77  95  110  107  153  91  30  129  58  102 : Q841
58  108  77  129  30  91  102  153  95  110 : Q807
108  82  106  61  175  119  99  88  25  80 : Q981
order: 153  95  110  58  108  77  129  30  91  102 : Q807
order: 102  58  129  30  91  153  107  110  95  77 : Q841

144  141  57  139  140 : Q492
50  177  39  45  38 : Q963
132  135  13  134  137 : Q236
45  38  177  38  50 : Q850
152  150  169  148  129 : Q451
order: 45  38  38  50  177 : Q850
order: 57  139  140  141  144 : Q492

94  148  105  125  44  67  75  106  80  70  91  123  142  95  99  50  72  125  96  114 : Q618
117  124  96  131  71  57  69  102  90  79  91  125  119  85  122  50  84  88  104  106 : Q827
132  95  80  113  115  63  69  101  95  91  98  110  100  73  142  79  108  55  117  81 : Q375
80  114  118  77  117  141  79  127  103  98  109  84  90  103  76  125  115  103  117  81 : Q774
172  126  95  44  171  106  117  58  113  108  91  104  91  34  139  74  124  131  103  70 : Q742
108  125  70  172  117  113  91  58  139  74  126  131  103  34  95  104  171  91  106  44 : Q863
114  67  123  125  70  75  125  104  96  80  94  44  106  148  99  50  91  142  95  72 : Q736
order: 44  108  125  70  172  117  113  91  58  139  74  126  131  103  34  95  104  171  91  106 : Q863
order: 50  72  125  96  114  94  148  105  125  44  67  75  106  80  70  91  123  142  95  99 : Q618
order: 34  44  58  70  74  91  91  95  103  104  106  108  113  117  125  126  131  139  171  172 : Q863
order: 70  172  126  95  44  171  106  117  58  113  108  91  104  91  34  139  74  124  131  103 : Q742

106  51  117  120  60 : Q836
117  51  61  106  121 : Q76
86  87  92  115  129 : Q93
51  106  117  121  60 : Q91
order: 61  106  121  117  51 : Q76
order: 129  86  87  92  115 : Q93
order: 106  51  121  117  61 : Q76
order: 60  106  117  120  51 : Q836
order: 121  117  51  61  106 : Q76
order: 60  121  117  106  51 : Q91

71  158  62  74  181  73 = Q395
73  158  71  74  62  181 = Q180
72  74  73  158  62  181 = Q496
61  74  72  158  181  73 = Q636
order: 73  181  158  72  74  61 : Q636
order: 73  181  158  61  72  74 : Q636
order: 158  62  181  72  74  73 : Q496
order: 181  62  158  73  74  72 : Q496
order: 62  72  73  74  158  181 : Q496
order: 61  72  73  74  158  181 : Q636
order: 73  181  62  72  74  158 : Q496

113  75  25  104  101  74 : Q898
101  25  104  74  112  75 : Q808
127  73  75  101  104  105 : Q337
order: 25  74  75  101  104  112 : Q808
order: 101  104  105  127  73  75 : Q337
order: 25  74  75  101  104  113 : Q898
order: 74  113  101  25  75  104 : Q898

68  83  105  150 -> Q82
139  149  89  102 -> Q826
50  127  144  108 -> Q985
111  93  103  119 -> Q181
52  115  164  91 -> Q31
50  144  127  109 -> Q484
order: 108  50  127  144 : Q985
order: 127  50  109  144 : Q484

103  114  137  118  132  93  82  143  104 -> Q524
106  129  97  114  55  136  154  58  56 -> Q611
128  83  65  68  72  114  137  61  75 -> Q383
75  81  108  102  140  66  40  140  150 -> Q341
60  81  105  107  137  63  32  137  161 -> Q436
144  76  75  61  94  105  127  84  77 -> Q194
103  143  104  137  93  118  132  113  82 -> Q864
83  61  75  128  114  137  68  72  66 -> Q954
order: 61  75  128  83  65  68  72  114  137 : Q383
order: 150  81  108  40  75  66  140  102  140 : Q341
order: 75  128  83  65  68  72  114  137  61 : Q383
order: 137  61  75  72  65  128  114  68  83 : Q383
order: 132  103  114  82  118  104  137  143  93 : Q524
order: 72  66  83  61  75  128  114  137  68 : Q954

106  95  86  94  114  68  98  79 -> Q316
109  117  143  106  108  87  34  82 -> Q548
94  95  53  108  119  108  107  98 -> Q937
87  143  106  82  117  108  35  109 -> Q709
order: 82  117  108  35  109  87  143  106 : Q709
order: 98  107  108  119  108  53  95  94 : Q937
order: 82  34  87  108  106  143  117  109 : Q548

103  86  64  82  75  116  165  152  70  71 : Q780
165  82  116  86  64  152  144  71  70  103 : Q430
152  71  87  82  116  70  165  144  103  64 : Q211
order: 64  70  71  82  87  103  116  144  152  165 : Q211
order: 64  86  144  71  103  70  165  82  152  116 : Q430
order: 64  70  71  82  86  103  116  144  152  165 : Q430

62  82  86  98  85  115  101  76  104  95  78  92 -> Q706
69  87  134  127  87  101  112  110  95  76  106  73 -> Q8
105  109  77  82  96  105  89  104  105  109  107  90 -> Q227
183  147  19  55  111  123  82  91  113  169  104  166 -> Q455
116  97  53  67  78  91  93  79  104  80  95  75 -> Q751
116  97  53  67  78  91  93  79  93  118  79  90 -> Q438
104  123  183  168  55  166  19  113  82  147  91  111 -> Q71
54  123  82  111  91  168  19  147  166  104  183  113 -> Q183
order: 19  55  82  91  104  111  113  123  147  166  169  183 : Q455
order: 147  166  104  183  113  54  123  82  111  91  168  19 : Q183
order: 62  115  98  104  76  95  78  92  86  85  82  101 : Q706
order: 19  111  91  123  104  113  147  54  82  168  166  183 : Q183
order: 19  55  82  91  104  111  113  123  147  166  168  183 : Q71

72  165  38  48  109  53  25  115  150  133 -> Q364
25  72  150  58  38  53  132  48  109  165 -> Q99
127  106  33  53  100  169  138  116  137  143 -> Q584
53  132  25  110  48  38  58  72  150  165 -> Q593
176  130  105  53  134  23  109  78  130  93 -> Q229
25  72  150  115  38  53  132  48  109  165 -> Q738
order: 23  53  78  93  105  109  130  130  134  176 : Q229
order: 165  109  48  132  53  38  115  150  72  25 : Q738
order: 165  25  72  150  58  38  53  132  48  109 : Q99
order: 25  38  48  53  58  72  109  132  150  165 : Q99

86  86  117  77  137  173  147  149  82  112  89 = Q423
82  76  112  86  147  137  89  173  149  86  117 = Q908
87  77  173  95  112  137  86  149  117  89  147 = Q713
173  137  150  87  112  147  117  77  89  86  95 = Q717
117  149  137  147  85  112  83  89  173  77  87 = Q118
order: 77  82  86  86  89  112  117  137  147  149  173 : Q423
order: 77  86  87  89  95  112  117  137  147  149  173 : Q713
order: 147  87  77  173  95  112  137  86  149  117  89 : Q713
order: 137  117  89  173  149  112  86  86  82  147  77 : Q423
order: 76  82  86  86  89  112  117  137  147  149  173 : Q908
order: 77  83  85  87  89  112  117  137  147  149  173 : Q118
order: 149  112  86  117  147  137  82  76  173  86  89 : Q908

17  52  143  36  Q346
80  40  38  154  Q201
78  119  127  108  Q645
38  80  154  41  Q494
127  108  79  119  Q718
order: 36  17  52  143 : Q346
order: 41  38  80  154 : Q494
order: 78  108  119  127 : Q645

182  169  166  145  Q95
160  182  144  169  Q940
160  168  144  182  Q376
64  98  100  74  Q567
64  74  100  97  Q285
order: 182  168  144  160 : Q376
order: 100  64  98  74 : Q567
order: 169  144  182  160 : Q940
order: 182  144  168  160 : Q376
order: 144  160  168  182 : Q376
order: 74  100  64  97 : Q285

135  81  120  82  57  80 = Q445
108  64  94  98  133  108 = Q165
67  117  78  91  76  147 = Q965
83  123  79  69  54  123 = Q512
81  119  58  135  80  82 = Q345
118  119  90  172  116  96 = Q20
81  120  58  135  80  82 = Q550
order: 69  54  123  83  123  79 : Q512
order: 120  135  81  80  82  57 : Q445
order: 67  76  78  91  117  147 : Q965
order: 82  80  135  58  120  81 : Q550
order: 81  135  80  57  82  120 : Q445

81  117  107  166 : Q431
125  120  118  156 : Q303
87  82  137  139 : Q128
117  97  116  44 : Q957
92  117  102  168 : Q859
121  118  156  74 : Q647
121  118  156  125 : Q729
74  155  121  118 : Q594
order: 82  137  139  87 : Q128
order: 120  118  125  156 : Q303
order: 125  121  118  156 : Q729
order: 74  121  118  156 : Q647

117  132  44  13  182  96  46  73  108  121  83  110  126  133  31  185  123  59  20  139  108 = Q427
79  41  91  126  51  99  72  69  115  114  88  151  129  100  74  120  114  158  89  106  28 = Q515
139  185  132  96  126  20  46  59  83  108  44  110  121  12  117  73  108  31  123  133  182 = Q453
order: 12  20  31  44  46  59  73  83  96  108  108  110  117  121  123  126  132  133  139  182  185 : Q453
order: 13  20  31  44  46  59  73  83  96  108  108  110  117  121  123  126  132  133  139  182  185 : Q427

103  75  144  95  112  88  75  96  141  84  110  95  87  157  82  64  64  81  122  85  82  82  85  117  73  81  79  97  88  95  72  81  120  91  92  102  74  125  106  118  76 -> Q176
117  97  91  75  82  85  106  87  81  88  64  157  64  82  141  118  82  110  92  81  120  89  74  84  81  144  102  96  72  103  95  112  85  73  95  76  122  125  95  79  75 -> Q406
87  122  97  92  103  82  76  75  74  82  116  81  64  82  157  85  120  81  73  75  95  144  141  125  64  81  110  72  85  88  95  79  118  103  112  91  96  95  84  106  88 -> Q273
order: 64  64  72  73  74  75  75  76  79  81  81  81  82  82  82  84  85  85  87  88  88  91  92  95  95  95  96  97  102  103  106  110  112  117  118  120  122  125  141  144  157 : Q176
order: 76  91  79  120  103  85  85  96  75  82  81  97  88  125  75  81  95  92  102  64  122  82  95  117  81  118  74  84  73  112  72  89  141  87  106  110  82  157  95  64  144 : Q406
order: 64  64  72  73  74  75  75  76  79  81  81  81  82  82  82  84  85  85  87  88  89  91  92  95  95  95  96  97  102  103  106  110  112  117  118  120  122  125  141  144  157 : Q406
order: 88  95  72  81  120  91  92  102  74  125  106  118  76  103  75  144  95  112  88  75  96  141  84  110  95  87  157  82  64  64  81  122  85  82  82  85  117  73  81  79  97 : Q176

